[[-33   6 -14   2 -24]
 [  1  28   1   5 -33]
 [-38 -15 -11 -15  13]]
->
[[  2 -24 -33   6 -14]
 [  5 -33   1  28   1]
 [-15  13 -38 -15 -11]]

[[ 20  17  -6   7  -1  24]
 [ 22  19  -7   3   6  -6]
 [ -6  28 -10  15 -13  30]
 [ 15  15  -5 -15  -2  -4]
 [ 19  15  -6  34 -14   5]]
->
[[ -1  24  20  17  -6   7]
 [  6  -6  22  19  -7   3]
 [-13  30  -6  28 -10  15]
 [ -2  -4  15  15  -5 -15]
 [-14   5  19  15  -6  34]]

[[  3  -2 -12   1   0   2]
 [  1  -3  11  21   0 -17]
 [  3 -12   1  16   0 -19]
 [ -5 -17  29 -16  -9   2]
 [  3  -2  -3  -4   6   4]
 [ 23  25  45   4  24  30]
 [  3  10   1  17  -7  -4]
 [  3  -2  -7   1   0   2]
 [ 40 -35   0   1   0   2]
 [  3  -1   9   1   0   8]
 [  2  -4   1   2   6  -2]]
->
[[  0   2   3  -2 -12   1]
 [  0 -17   1  -3  11  21]
 [  0 -19   3 -12   1  16]
 [ -9   2  -5 -17  29 -16]
 [  6   4   3  -2  -3  -4]
 [ 24  30  23  25  45   4]
 [ -7  -4   3  10   1  17]
 [  0   2   3  -2  -7   1]
 [  0   2  40 -35   0   1]
 [  0   8   3  -1   9   1]
 [  6  -2   2  -4   1   2]]

[[-21  12 -11  13   9 -14   3  10]
 [ -3   2  -5   6  -1  -3   6   3]
 [ -8   2  -7   6   2  -3   2   4]
 [  0   2 -10   7   2   4   0   1]
 [-27  12 -25  33  21 -19  -1  12]
 [ -5   2  -5   5   0  -4   7   7]
 [  4   6 -12  13   7  -1   6   2]]
->
[[  3  10 -21  12 -11  13   9 -14]
 [  6   3  -3   2  -5   6  -1  -3]
 [  2   4  -8   2  -7   6   2  -3]
 [  0   1   0   2 -10   7   2   4]
 [ -1  12 -27  12 -25  33  21 -19]
 [  7   7  -5   2  -5   5   0  -4]
 [  6   2   4   6 -12  13   7  -1]]

[[ 38 -27  35 -36  40  38 -35 -41 -40 -29]
 [-31  20 -27  30 -33 -30  29  35  34  21]]
->
[[-40 -29  38 -27  35 -36  40  38 -35 -41]
 [ 34  21 -31  20 -27  30 -33 -30  29  35]]

[[  7  44 -14  -9]
 [  7  42 -13  -8]
 [  1 -33  21  16]
 [  6  39 -12  -8]
 [  1 -30  19  14]
 [  1 -31  20  15]
 [  7  43 -14  -9]]
->
[[-14  -9   7  44]
 [-13  -8   7  42]
 [ 21  16   1 -33]
 [-12  -8   6  39]
 [ 19  14   1 -30]
 [ 20  15   1 -31]
 [-14  -9   7  43]]

[[ -3   1  -1 -16   0   3 -21]
 [  1   0  -1  27  -1 -20  11]
 [  4   1   1  15   1  40 -25]
 [  2   0  -1 -25  -1  -6 -26]
 [  3   1   2 -17   0  14  42]]
->
[[  3 -21  -3   1  -1 -16   0]
 [-20  11   1   0  -1  27  -1]
 [ 40 -25   4   1   1  15   1]
 [ -6 -26   2   0  -1 -25  -1]
 [ 14  42   3   1   2 -17   0]]
